What each symbol does to the nodes:
t: s244->s265, s853->s282, s26->s848, s881->s168, s263->s22, s245->s125, s904->s939, s319->s157, s495->s889, s442->s875, s855->s807, s875->s904, s145->s925, s939->s147, s848->s826, s648->s26, s157->s208, s76->s648, s986->s347, s265->s330, s412->s319, s826->s855, s168->s660, s330->s821, s22->s412, s266->s442, s208->s258, s807->s956, s882->s263, s956->s986, s925->s172, s840->s117, s258->s266, s172->s76, s621->s882, s125->s881, s33->s840, s920->s999, s347->s1, s791->s920, s829->s80, s425->s791, s147->s853, s117->s495, s1->s244, s999->s145, s660->s829, s889->s621, s282->s617, s80->s33, s617->s425, s697->s245, s821->s697
d: s244->s125, s853->s999, s26->s986, s881->s840, s263->s258, s245->s80, s904->s425, s319->s875, s495->s412, s442->s282, s855->s244, s875->s617, s145->s848, s939->s791, s848->s347, s648->s956, s157->s904, s76->s807, s986->s821, s265->s881, s412->s442, s826->s1, s168->s117, s330->s168, s22->s266, s266->s853, s208->s939, s807->s265, s882->s208, s956->s330, s925->s826, s840->s263, s258->s147, s172->s855, s621->s157, s125->s33, s33->s882, s920->s648, s347->s697, s791->s76, s829->s889, s425->s172, s147->s920, s117->s22, s1->s245, s999->s26, s660->s495, s889->s319, s282->s145, s80->s621, s617->s925, s697->s829, s821->s660
a: s244->s821, s853->s425, s26->s855, s881->s829, s263->s319, s245->s168, s904->s853, s319->s258, s495->s882, s442->s939, s855->s986, s875->s147, s145->s76, s939->s282, s848->s807, s648->s826, s157->s266, s76->s848, s986->s244, s265->s697, s412->s208, s826->s956, s168->s80, s330->s245, s22->s157, s266->s904, s208->s442, s807->s347, s882->s412, s956->s1, s925->s648, s840->s889, s258->s875, s172->s26, s621->s22, s125->s660, s33->s495, s920->s925, s347->s265, s791->s145, s829->s840, s425->s999, s147->s617, s117->s621, s1->s330, s999->s172, s660->s33, s889->s263, s282->s791, s80->s117, s617->s920, s697->s881, s821->s125
h: s244->s697, s853->s791, s26->s807, s881->s80, s263->s157, s245->s660, s904->s282, s319->s266, s495->s263, s442->s147, s855->s347, s875->s853, s145->s648, s939->s617, s848->s956, s648->s855, s157->s442, s76->s826, s986->s265, s265->s245, s412->s258, s826->s986, s168->s33, s330->s125, s22->s208, s266->s939, s208->s875, s807->s1, s882->s319, s956->s244, s925->s26, s840->s621, s258->s904, s172->s848, s621->s412, s125->s829, s33->s889, s920->s172, s347->s330, s791->s925, s829->s117, s425->s145, s147->s425, s117->s882, s1->s821, s999->s76, s660->s840, s889->s22, s282->s920, s80->s495, s617->s999, s697->s168, s821->s881
f: s244->s1, s853->s147, s26->s648, s881->s125, s263->s882, s245->s697, s904->s875, s319->s412, s495->s117, s442->s266, s855->s826, s875->s442, s145->s999, s939->s904, s848->s26, s648->s76, s157->s319, s76->s172, s986->s956, s265->s244, s412->s22, s826->s848, s168->s881, s330->s265, s22->s263, s266->s258, s208->s157, s807->s855, s882->s621, s956->s807, s925->s145, s840->s33, s258->s208, s172->s925, s621->s889, s125->s245, s33->s80, s920->s791, s347->s986, s791->s425, s829->s660, s425->s617, s147->s939, s117->s840, s1->s347, s999->s920, s660->s168, s889->s495, s282->s853, s80->s829, s617->s282, s697->s821, s821->s330

In the rows, zero is written as 59.

The rows follow the links: the fewer symbols apart two nodes are, the more alike their rows tend to be.

Each row is also shifted at random along 4 hidden directions that mean nothing.

Some nodes, each with a row of numbers:
s76:   71    58    49    72    71    71    59    66    57    72    63    47    50    69    58    56    64    52    67    49    66    74    48    71    62    61    46    53    58    77    68    65    60    47    61    60    59    59
s442:   26    57    65    51    67    56    58    62    64    78    59    63    61    30    51    54    53    46    64    66    60    45    50    51    67    56    66    60    39    70    68    52    48    46    67    80    35    59
s80:   23    59    62    53    56    53    65    57    46    46    61    60    51    78    58    56    64    72    46    73    43    49    60    68    53    47    60    73    72    43    48    50    55    78    65    53    61    56
s697:   50    56    42    62    74    55    63    47    46    73    58    55    64    67    57    46    68    86    55    66    58    63    56    68    53    56    57    64    63    76    55    59    66    54    68    42    58    55
s920:   58    64    70    63    56    63    56    72    67    48    62    58    56    50    62    77    55    34    66    47    65    67    61    49    67    70    57    49    56    50    64    58    59    58    56    68    65    68
s986:   57    53    59    66    46    66    51    63    61    42    64    55    57    51    61    76    70    56    57    40    67    79    66    41    62    61    57    54    64    50    48    55    73    68    60    46    79    60
s245:   80    56    45    63    69    60    61    49    49    68    58    58    69    64    59    49    69    83    56    65    61    63    61    64    53    56    57    63    60    68    53    57    66    62    65    45    66    51
s244:   20    48    58    66    91    42    66    63    48    64    72    56    55    42    62    53    78    71    61    54    57    70    55    41    62    50    55    61    45    69    50    42    66    40    91    46    56    74
s855:   36    68    46    62    70    59    55    61    38    68    62    48    73    71    47    64    69    61    61    65    67    68    59    85    58    75    43    55    54    67    70    62    70    64    55    46    76    56
s412:   85    66    72    50    63    45    66    57    57    57    59    69    67    54    59    63    55    59    59    74    54    42    62    58    59    59    68    64    54    51    60    56    54    63    59    66    54    63
s617:   43    79    61    53    46    67    54    62    62    60    52    59    73    60    55    71    48    41    64    61    71    56    60    75    60    77    59    49    60    56    73    70    57    68    34    66    69    51
s821:   92    47    49    67    67    62    64    54    59    60    60    54    57    61    65    48    70    79    59    49    58    73    60    48    56    50    58    60    61    71    53    56    69    52    71    48    61    60
s807:   46    70    58    69    81    47    71    68    44    53    72    55    62    76    62    71    72    62    63    60    57    66    68    67    57    69    47    55    63    52    54    59    69    54    64    43    79    74
s265:   91    49    53    74    74    57    73    62    55    48    71    50    31    95    68    55    78    74    57    49    46    72    57    61    58    43    49    69    76    62    45    55    65    49    77    49    65    69
s889:   49    54    58    51    37    71    55    43    72    62    46    65    58    73    68    44    49    71    55    66    56    49    58    64    51    50    72    68    79    59    57    66    55    75    45    66    49    45
s266:   47    58    62    45    48    69    47    63    55    68    57    58    57    42    43    54    48    41    61    69    55    51    46    63    63    55    63    65    47    66    70    54    45    63    55    81    45    44
s157:   61    68    81    53    49    53    67    63    68    39    58    70    49    77    64    69    51    51    53    68    46    43    68    62    61    60    67    66    73    36    56    59    54    70    52    69    60    68
s22:   55    72    61    46    70    43    71    54    48    70    58    68    66    70    54    53    55    66    53    85    49    36    62    76    56    60    63    65    54    58    64    60    49    56    59    64    50    62

Where do the symbols, taken in turn from left to right, take each start?
Answers are names.
  42    59    57    66    66    68    58    72    54    66    64    50    51    59    54    60    62    43    69    49    63    72    49    62    64    62    48    53    51    71    67    60    54    48    64    66    60    60
t h d a: s265
  81    47    46    70    83    53    66    58    49    66    68    53    50    60    62    49    74    79    58    54    54    70    51    53    58    50    52    67    57    75    51    52    65    40    83    50    57    66
h d f: s80
  73    63    60    50    60    50    63    51    64    66    55    68    71    55    61    54    51    71    59    75    55    40    60    58    57    60    69    66    58    59    62    59    55    59    56    62    50    59
h f: s319
  60    53    56    72    51    78    54    67    65    62    59    50    51    66    59    59    60    45    71    41    68    75    52    66    63    66    51    50    65    70    67    69    59    54    54    63    64    58
a t h t: s986
  73    69    66    59    42    63    54    64    79    59    53    66    76    47    64    71    46    43    64    54    79    60    64    58    60    76    66    45    60    56    71    73    60    62    38    68    63    58
t a: s920
  65    60    60    63    66    55    59    65    49    46    69    53    63    58    58    72    73    58    60    48    64    73    65    51    60    64    50    55    63    52    51    54    73    61    65    43    80    68
a t d: s125
  44    48    60    48    41    66    51    52    63    52    57    59    54    51    55    48    57    69    48    64    52    55    56    49    58    46    70    70    63    55    52    51    56    74    59    64    53    48
h d d: s904
  94    57    64    53    56    52    60    58    49    40    64    59    51    66    57    60    68    69    47    65    47    58    61    58    57    48    60    71    69    45    44    49    65    74    67    52    64    58
h d a: s157
  45    57    54    50    71    41    57    56    41    64    66    62    78    29    48    60    70    73    51    73    55    53    57    46    57    58    64    67    40    53    51    40    66    61    78    49    59    57
d h h t: s208
  53    62    48    52    78    44    61    50    38    72    63    57    77    50    50    52    71    86    53    75    56    53    60    66    54    60    56    65    43    64    58    48    68    60    70    45    64    56
d d: s263
  54    59    48    60    66    51    61    47    54    64    58    65    76    50    63    54    68    82    51    65    65    61    67    54    51    59    67    59    57    61    51    56    70    63    64    44    66    61
f a t f: s168
  56    68    69    48    63    46    61    58    54    57    58    68    68    52    55    63    53    54    56    82    51    40    61    64    60    61    64    63    51    48    62    53    50    62    61    66    51    60
f f: s22
  68    61    61    60    56    68    67    62    67    69    57    62    52    78    62    53    48    48    66    62    57    51    57    76    60    59    57    60    61    70    70    70    46    51    49    76    45    60
t a t: s617
  52    59    65    61    66    34    69    53    61    48    66    68    68    47    68    61    68    82    51    63    55    54    74    39    55    57    69    62    62    43    44    51    69    56    73    42    67    75
d f t: s117
  53    62    73    46    48    60    56    64    62    52    57    66    56    46    56    64    51    42    59    69    57    47    59    52    61    56    67    64    56    49    60    52    50    69    56    73    54    57
t a: s875
  81    57    64    57    63    46    65    49    72    68    55    74    70    41    69    51    53    72    57    67    60    42    65    46    55    56    77    59    54    63    57    58    56    50    67    62    47    63
h t f: s319
  60    72    65    62    60    56    65    61    72    68    55    69    69    59    67    65    49    51    69    61    68    50    65    65    60    72    62    50    59    59    71    73    54    48    50    67    55    68
t d d: s848
